[-0.67  1.43 -1.22  0.40 -0.92  0.79  0.53  1.10 -3.62  0.90 -0.95 -0.56
  2.60  1.51 -0.31 -0.40  0.98  0.27  1.46  0.04 -0.23  1.10  0.95  1.13
 -1.63 -1.74 -0.77] -> (79) & (77)
[-1.80 -0.28 -0.96  0.43  0.92  0.44 -0.80  1.41 -6.20 -4.40  0.18  1.32
 -3.32  0.52  0.19 -0.28 -0.16  2.46 -0.06  0.30  0.84 -2.84 -1.95 -0.78
  0.90 -0.47 -0.14] -> (75) & (72)
[-0.41  0.10 -0.01  0.10 -1.58 -0.24  0.21 -0.44 -1.91 -0.35 -0.47  0.29
 -0.60 -0.49 -0.78 -1.24 -0.23  1.26 -0.75  0.30  0.91  0.30 -0.97 -0.70
  0.64 -1.05 -0.09] -> (79) & (72)
[-1.26 -0.70 -0.07 -1.59 -1.49  2.22 -0.41 -0.29 -0.91 -5.09 -1.22  0.22
 -1.40 -1.54 -1.37 -0.67 -0.11  2.46 -0.65  0.31  1.59 -1.82 -1.53  2.35
  0.52 -0.15 -0.50] -> (76) & (72)
[-1.04  0.69 -0.50  0.76 -2.25  0.34  0.41  0.04 -6.71 -1.23 -1.26  0.59
 -0.83  1.04 -1.83 -1.29  0.89  1.86  0.11 -0.34  0.88  0.68 -1.41 -1.50
 -0.33 -1.60 -0.30] -> (79) & (72)
[-1.12  0.01  0.06  0.45 -0.62  1.17 -1.08  0.17 -2.56 -3.72 -0.43 -0.26
 -1.41  0.37 -0.95 -0.29 -0.05  2.46 -0.27  0.09  0.53 -2.62 -1.83 -0.42
  0.50 -0.43  0.02] -> (76) & (72)
[-2.37 -0.48 -0.05 -0.18 -1.53  0.49 -0.38 -0.79 -3.77 -3.25 -1.36  0.09
 -2.33 -0.89 -0.56 -0.78 -0.44  1.90 -1.70  0.36  1.42 -0.23 -1.54  2.52
  1.23  0.02 -0.07] -> (76) & (72)
[-1.18  0.87 -0.59 -0.28 -2.71  0.89  0.25 -0.56 -1.40 -1.01 -1.24 -0.04
 -0.04 -0.37 -1.89 -0.75  0.40  0.78 -0.82 -0.13  1.10  0.12 -0.77 -0.48
 -0.35 -0.53 -0.88] -> (79) & (72)
[-1.63  0.39 -0.79 -0.53  0.70  1.33 -0.39  0.01  0.11 -0.66 -0.76  0.83
 -0.49 -0.15  1.42  0.21 -0.02 -0.53 -0.31 -0.17  0.37 -0.05  1.72  4.40
 -1.19  0.32 -0.12] -> (76) & (77)
[-1.38 -0.39  0.18 -0.26  0.01  0.83 -1.90  0.06 -2.02 -2.76 -0.79  0.15
 -1.61  0.01 -0.66 -0.32 -0.71  1.71 -0.82  0.00  0.55 -3.40 -1.32 -1.27
  0.83  0.38  0.42] -> (76) & (72)
[-1.10 -0.38  0.21 -0.28 -2.93  0.51  0.15  0.48 -1.23 -1.51 -0.62 -0.18
 -0.99  0.38 -2.45 -0.52  0.02  1.31 -1.05  0.16  1.36 -0.76 -1.32 -0.96
  0.36  0.19 -0.36] -> (79) & (72)
[-0.09 -0.56 -0.08  0.93  0.10 -0.75 -0.28 -0.17 -1.42 -1.34 -0.21  0.58
 -2.25 -1.63  0.69 -0.19 -0.62  2.42 -0.64  0.33  0.60  0.47 -3.72  0.31
  1.94 -0.04 -0.05] -> (76) & (72)
[-0.92 -0.16  0.20 -1.80  2.13  1.96 -0.47 -0.78  4.19 -3.19 -0.20  1.21
  0.47 -1.48  5.49  0.06 -0.38 -0.48  1.26 -0.07  0.36 -2.38  1.49  4.08
 -1.19 -0.14  0.54] -> (76) & (77)
[ 0.35  0.68 -0.17  0.89 -1.32 -0.33  0.19  0.52 -1.00 -0.10 -0.49  0.56
  1.70  0.57 -1.91 -0.65  0.76  0.73  0.65  0.12  0.45 -0.23 -0.54 -2.39
 -0.40 -1.35 -0.71] -> (79) & (72)
[-0.94  0.45 -0.50 -0.17 -1.45 -0.14 -0.59  0.33 -1.81 -0.87 -0.63  1.28
 -0.27  0.00 -0.59 -0.68  0.63  1.01  0.15  0.49  1.68 -0.40 -0.76 -0.31
 -0.15 -0.31 -0.44] -> (79) & (72)
[-2.31 -0.17 -0.11 -0.78  0.67  1.34 -0.68 -0.74 -0.82 -1.19 -1.72  0.04
  0.38  0.05  2.13  0.12 -0.15 -2.36 -0.40  0.11 -0.39 -1.10  2.58  3.65
 -1.25  0.58 -0.35] -> (76) & (77)
[-2.79  0.21 -0.73 -0.37 -0.97  0.94 -0.94  0.56 -1.77 -1.94 -1.27 -0.22
 -1.29  0.13  0.66  0.05  0.25  0.78 -0.15 -0.21  0.39  0.01 -0.46  3.90
 -1.01  0.02 -0.62] -> (76) & (77)
[-0.97  0.04 -0.91  1.01  0.28  0.31 -0.54  1.76 -5.19 -0.62  0.38 -1.31
 -2.87  0.13 -2.90  1.27  0.38  1.34 -0.40 -0.44 -0.64  5.36 -0.57  3.21
 -0.43  0.64 -0.95] -> (82) & (77)
[-0.71 -0.34  0.41  0.35 -0.76 -0.75 -0.39 -1.28 -2.23 -0.55  0.27  0.40
 -1.41 -2.09  1.58 -0.70 -0.63  1.81 -1.80  0.30  0.74  1.45 -1.50  0.86
  2.02  0.54  0.31] -> (76) & (72)
[-1.29 -0.77  0.46 -0.74 -0.09  0.48 -0.82 -0.74 -0.53 -3.62  0.20  0.23
 -1.47 -1.32  1.18 -0.62 -0.46  0.90 -1.14  0.51  0.66 -2.14 -0.98  1.43
  1.33  0.19  0.46] -> (76) & (72)
[-0.95 -0.16  0.20  0.03  0.19  0.69 -1.42  1.14 -4.33 -4.74  0.50 -0.25
 -3.04  0.94 -2.11 -0.22 -0.30  2.61 -0.81 -0.15  1.53 -3.91 -1.86 -2.27
  1.39  0.29  0.47] -> (75) & (72)
[-0.82 -0.81  0.10 -1.16 -1.11  0.96 -0.44 -1.48  1.57 -3.83 -1.13  0.24
  0.17 -1.75 -0.64 -0.82 -0.21  0.68 -1.53  0.69  1.49 -2.51 -0.78  1.86
  0.22  0.32 -0.52] -> (76) & (72)
[-2.39 -0.53  0.34 -0.86 -1.18  1.83 -0.61 -0.87 -3.53 -4.07 -1.40  0.30
 -1.31  0.10  1.33 -1.17 -0.01  1.72 -0.27  0.60  2.23 -3.49 -1.00  1.33
 -0.36 -0.46  0.05] -> (76) & (72)
[-1.18 -0.94  0.90 -1.30  0.22  1.29 -1.26  0.10 -0.40 -6.08 -0.73  0.56
 -2.17 -1.18  1.14 -0.82 -0.58  1.84 -0.77  0.11  1.15 -5.13 -1.37  0.80
  0.44  0.31 -0.12] -> (76) & (72)
